Below is a small trained network, with its code and all its weights. Each question gives an input and a target symbol and asks what happens when units are switched off, that is, made to give their printed mean instead of their output.

import numpy as np


def w(rows, s, z=0):
    codes = np.array(rows[::2]) - 128.0
    scale = np.full(codes.shape[1], s)
    scale[-1] = z or s
    return codes * scale


def f(y):
    return np.maximum(y, 0)


def softmax(a):
    e = np.exp(a - a.max(-1, keepdims=True))
    return e / e.sum(-1, keepdims=True)


def log_softmax(a):
    a = a - a.max(-1, keepdims=True)
    return a - np.log(np.exp(a).sum(-1, keepdims=True))


def net(x, mask):
    ids = ['ΞΠΦΨαγζηθμστω'.index(c) for c in x.split()]
    T = len(ids)
    res = E[ids] + P[:T]
    q, k, v = (res @ M[0].T for M in (Q, K, V))
    z = softmax(np.where(np.tri(T) > 0, q @ k.T / 4**0.5, -1e9)) @ v
    res = res + np.where(mask[0], z, O[0][:, -1]) @ O[0][:, :-1]
    y = f(res @ A[0][:, :-1].T + A[0][:, -1])
    res = res + np.where(mask[1:17], y, B[0][:, -1]) @ B[0][:, :-1]
    return log_softmax(res[-1] @ U[:, :-1].T + U[:, -1])


Q, K, V, O, A, B = {}, {}, {}, {}, {}, {}
E = w([
[144,120,119,125,76,36,155,111],'Ξ',
[152,81,103,88,189,99,60,158],'Π',
[198,61,179,122,231,107,38,166],'Φ',
[247,185,131,147,35,169,154,183],'Ψ',
[165,168,189,191,170,105,163,198],'α',
[227,101,164,112,148,69,212,74],'γ',
[108,152,69,168,106,80,49,122],'ζ',
[137,150,186,214,106,59,170,142],'η',
[114,199,149,165,61,96,91,61],'θ',
[208,98,77,170,139,66,186,151],'μ',
[140,221,170,125,158,147,111,117],'σ',
[183,152,137,50,155,131,75,68],'τ',
[163,136,183,183,102,139,100,40],'ω',
],0.016)
P = w([
[124,182,75,254,114,237,178,173],'0',
[158,133,90,102,233,56,108,184],'1',
[146,127,91,114,229,62,97,172],'2',
[144,130,88,112,234,55,80,176],'3',
[139,103,76,109,221,57,56,149],'4',
[147,111,66,97,225,12,66,175],'5',
],0.0052)
Q[0] = w([
[162,144,133,139,145,115,98,127],'h1',
[243,180,119,163,201,22,79,109],'h1',
[253,179,130,131,103,93,100,150],'h1',
[45,95,161,134,126,156,167,111],'h1',
],0.037)
K[0] = w([
[120,105,86,158,104,153,143,148],'h1',
[138,74,93,142,28,209,134,180],'h1',
[202,174,140,108,138,252,156,166],'h1',
[121,138,95,124,145,63,127,131],'h1',
],0.03)
V[0] = w([
[96,152,97,195,254,176,108,176],'h1',
[150,210,232,98,142,182,94,19],'h1',
[68,181,206,214,78,22,121,83],'h1',
[56,225,53,70,100,132,76,163],'h1',
],0.014)
O[0] = w([
[56,65,58,185,92,238,143,63,147],'h1',
[101,171,199,81,224,218,228,150,67],'h1',
[213,27,241,165,86,254,121,82,185],'h1',
[205,241,118,241,154,154,174,23,4],'h1',
],0.0091,0.0041)
A[0] = w([
[210,183,177,112,135,125,111,101,149],'n1',
[85,89,129,215,136,170,68,192,110],'n2',
[163,93,52,148,96,175,85,176,111],'n3',
[29,146,116,18,80,135,75,66,2],'n4',
[61,150,94,22,59,121,80,118,142],'n5',
[78,130,133,102,73,41,158,35,127],'n6',
[158,189,32,156,184,152,103,75,117],'n7',
[181,186,132,125,133,180,123,73,87],'n8',
[83,114,57,205,130,91,111,176,82],'n9',
[253,120,136,114,72,140,106,152,75],'n10',
[11,254,254,170,117,118,68,114,114],'n11',
[65,181,164,169,84,182,207,156,96],'n12',
[162,147,123,77,209,140,99,147,55],'n13',
[59,137,101,131,166,189,117,66,118],'n14',
[154,121,133,144,63,188,140,145,17],'n15',
[241,138,44,116,117,110,122,103,110],'n16',
],0.0093,0.0066)
B[0] = w([
[126,117,47,193,56,157,213,122,238],'n1',
[166,134,103,62,107,97,160,82,197],'n2',
[160,188,86,158,130,80,183,103,223],'n3',
[158,80,149,146,120,183,231,245,190],'n4',
[97,193,157,122,139,57,48,16,254],'n5',
[196,131,57,103,175,158,118,113,195],'n6',
[61,133,182,134,85,189,125,56,214],'n7',
[168,127,186,110,188,6,82,164,195],'n8',
[114,121,207,140,199,208,106,210,233],'n9',
[25,240,141,95,158,136,90,171,253],'n10',
[118,128,138,99,159,159,222,122,173],'n11',
[121,102,86,166,80,116,32,126,186],'n12',
[94,91,135,200,57,99,150,103,184],'n13',
[143,96,50,147,121,108,114,203,200],'n14',
[145,117,175,91,179,129,176,106,173],'n15',
[174,34,154,89,78,178,109,109,244],'n16',
],0.013,0.012)
U = w([
[140,184,89,105,4,164,127,221,254],'Ξ',
[86,128,114,107,151,201,106,121,61],'Π',
[112,120,54,70,167,143,184,221,138],'Φ',
[127,127,81,105,113,133,169,135,165],'Ψ',
[186,77,41,88,72,115,209,163,186],'α',
[67,82,137,89,96,84,132,140,64],'γ',
[160,118,124,144,62,125,139,75,31],'ζ',
[132,160,117,27,136,160,201,114,87],'η',
[173,149,151,157,127,118,185,184,90],'θ',
[195,157,67,89,142,95,99,146,146],'μ',
[122,56,72,201,89,107,108,182,161],'σ',
[43,148,59,142,121,105,205,99,159],'τ',
[164,29,152,76,78,189,167,218,135],'ω',
],0.004,0.002)

Each question gives the input, a string of symbols that net reads in full, and the target symbol t.
The units are the heads (4 rows each of Q, K, V and O) and the neurons (one row each of A and B). Each row of codes is followed by its name. A weight is (code - 128) times the scale printed after its matrix; where a second scale follows, it is the last column's (O, A, B and U).
mask holds one flag per unit, heads first, then neurons. A switched-off unit (its flag False) gives its mean, the last column of its rows in O or B, instead of its output. The means were averaged over made-up inputs and are rounded, as every weight is.
A unit's drop is (log p(t) with every unit on - log p(t) with that unit switched off) / (log p(t) with every unit on - log p(t) with every unit switched off).
The circuit of an input: a set's keep is (log p(t) with only the set's units on - log p(t) with every unit switched off) / (log p(t) with every unit on - log p(t) with every unit switched off). Starting from the 12 units with the biggest drops (on a tie, the unit counted first), units are removed one at a time, each time the one whose removal leaves the highest keep (on an exact tie, the one counted first), for as long as the keep stays at least 0.8.
circuit, biggest first: the units of the circuit, biggest drop first
unit that matters most: the unit with the biggest drop
k most important neurons: the k neurons with the biggest drops, biggest first
input θ σ τ Ξ μ γ, target θ: circuit, biggest first -> h1, n8
input σ Π σ ω Φ ζ, target σ: circuit, biggest first -> h1, n14, n12
input μ γ Φ η Ξ, target μ: circuit, biggest first -> n5, h1, n6
input Φ γ γ, target Φ: circuit, biggest first -> h1, n4, n16
input η Φ ω, target η: 2 most important neurons -> n15, n10
input Ξ σ ω, target Ξ: most important neuron -> n10
input σ ζ σ γ ω ω, target σ: circuit, biggest first -> h1, n12, n14
input Ξ σ θ θ Ψ Ξ, target μ: circuit, biggest first -> h1, n6
input Π ω Π γ Φ, target Π: circuit, biggest first -> h1, n9, n7
input Φ Π ω ζ θ Ξ, target Φ: circuit, biggest first -> h1, n9, n6
input μ μ γ σ γ, target μ: circuit, biggest first -> h1, n5, n6
input Π μ σ γ Ξ, target Π: 3 most important neurons -> n9, n7, n5
input γ η Ξ μ, target γ: circuit, biggest first -> h1, n5
input ζ γ ζ μ γ, target ζ: 2 most important neurons -> n7, n16
input α Π τ ζ, target α: circuit, biggest first -> h1, n2, n10
input Π Ξ Ξ σ, target Π: circuit, biggest first -> h1, n9, n7
input Φ Π θ η θ, target Φ: unit that matters most -> n4
input σ Φ Φ γ, target σ: 2 most important neurons -> n12, n14
input α γ γ μ σ τ, target α: 2 most important neurons -> n4, n10
input Φ Ξ α α Π, target Φ: 3 most important neurons -> n4, n9, n14
input η ζ σ μ, target η: 2 most important neurons -> n10, n15
input μ Π Π α τ, target μ: unit that matters most -> n5
input η ζ Π θ ζ τ, target η: 3 most important neurons -> n10, n15, n2
input ζ Ξ Π μ, target ζ: 2 most important neurons -> n7, n16
